Here is a tiny trained network, its code and every weight. The questions are about switching its units off for an input and a class, where a switched-off unit gives its printed mean instead of its output.

import numpy as np


def w(rows, s, z=0):
    codes = np.array(rows[::2]) - 128.0
    scale = np.full(codes.shape[1], s)
    scale[-1] = z or s
    return codes * scale


def f(y):
    return np.maximum(y, 0)


def log_softmax(a):
    a = a - a.max(-1, keepdims=True)
    return a - np.log(np.exp(a).sum(-1, keepdims=True))


def net(x, mask):
    res = np.array(x, float).reshape(1, 7) / 4 @ E
    y = f(res @ A[0][:, :-1].T + A[0][:, -1])
    res = res + np.where(mask, y, B[0][:, -1]) @ B[0][:, :-1]
    return log_softmax(res[-1] @ U[:, :-1].T + U[:, -1])


A, B = {}, {}
E = w([
[124,180,150],'x0',
[141,86,103],'x1',
[138,154,107],'x2',
[167,149,188],'x3',
[159,147,60],'x4',
[2,179,136],'x5',
[89,102,162],'x6',
],0.01)
A[0] = w([
[43,97,84,255],'N0',
[116,144,246,212],'N1',
[171,103,123,165],'N2',
[99,187,199,212],'N3',
[84,166,136,93],'N4',
[178,220,143,133],'N5',
[114,170,108,222],'N6',
[153,73,238,208],'N7',
[124,125,126,94],'N8',
[187,91,118,95],'N9',
[38,44,83,132],'N10',
[210,204,68,167],'N11',
],0.012,0.006)
B[0] = w([
[115,207,97,254],'N0',
[94,184,215,238],'N1',
[131,147,155,196],'N2',
[65,192,123,226],'N3',
[141,143,151,171],'N4',
[137,159,33,196],'N5',
[2,196,83,202],'N6',
[126,185,155,248],'N7',
[95,98,155,128],'N8',
[230,68,137,193],'N9',
[193,160,72,218],'N10',
[139,136,112,239],'N11',
],0.0094,0.009)
U = w([
[82,62,102,2],'0',
[73,208,174,183],'1',
[132,134,20,206],'2',
[203,5,194,132],'3',
],0.011,0.0054)

Each question gives the input, the list of numbers given to net, and the class t.
The units are the neurons (one row each of A and B). Each row of codes is followed by its name. A weight is (code - 128) times the scale printed after its matrix; where a second scale follows, it is the last column's (A, B and U).
mask holds one flag per neuron, in row order. A switched-off neuron (its flag False) gives its mean, the last column of its row in B, instead of its output. The means were averaged over made-up inputs and are rounded, as every weight is.
A unit's drop is (log p(t) with every unit on - log p(t) with that unit switched off) / (log p(t) with every unit on - log p(t) with every unit switched off).
The circuit of an input: a set's keep is (log p(t) with only the set's units on - log p(t) with every unit switched off) / (log p(t) with every unit on - log p(t) with every unit switched off). Starting from all 12 units, units are removed one at a time, each time the one whose removal leaves the highest keep (on an exact tie, the one counted first), for as long as the keep stays at least 0.8.
circuit, biggest first: the units of the circuit, biggest drop first
most important unit: the unit with the biggest drop
k most important neurons: the k neurons with the biggest drops, biggest first
drop when u is switched off: that unit's drop, to one decimal
input [6,-6,-3,-5,0,-3,-8], class 2: circuit, biggest first => N1; N5
input [0,4,4,7,7,-2,7], class 3: most important unit => N0
input [-6,4,5,-5,0,5,5], class 2: 2 most important neurons => N10; N1
input [-4,-6,7,-5,8,5,4], class 2: 3 most important neurons => N1; N10; N7
input [2,-3,4,-8,-6,-3,-5], class 2: 2 most important neurons => N1; N7
input [-4,2,2,-5,-6,1,2], class 2: 3 most important neurons => N10; N1; N3
input [0,-6,7,-3,6,6,-5], class 2: 3 most important neurons => N1; N5; N7
input [-7,8,8,1,-7,3,-4], class 2: 3 most important neurons => N1; N10; N3
input [-8,3,-5,-2,-2,-6,-5], class 3: drop when N0 is switched off => 0.0
input [4,2,-7,0,-4,-7,6], class 3: drop when N6 is switched off => 0.8
input [-7,-7,6,4,4,0,1], class 2: drop when N10 is switched off => -0.1
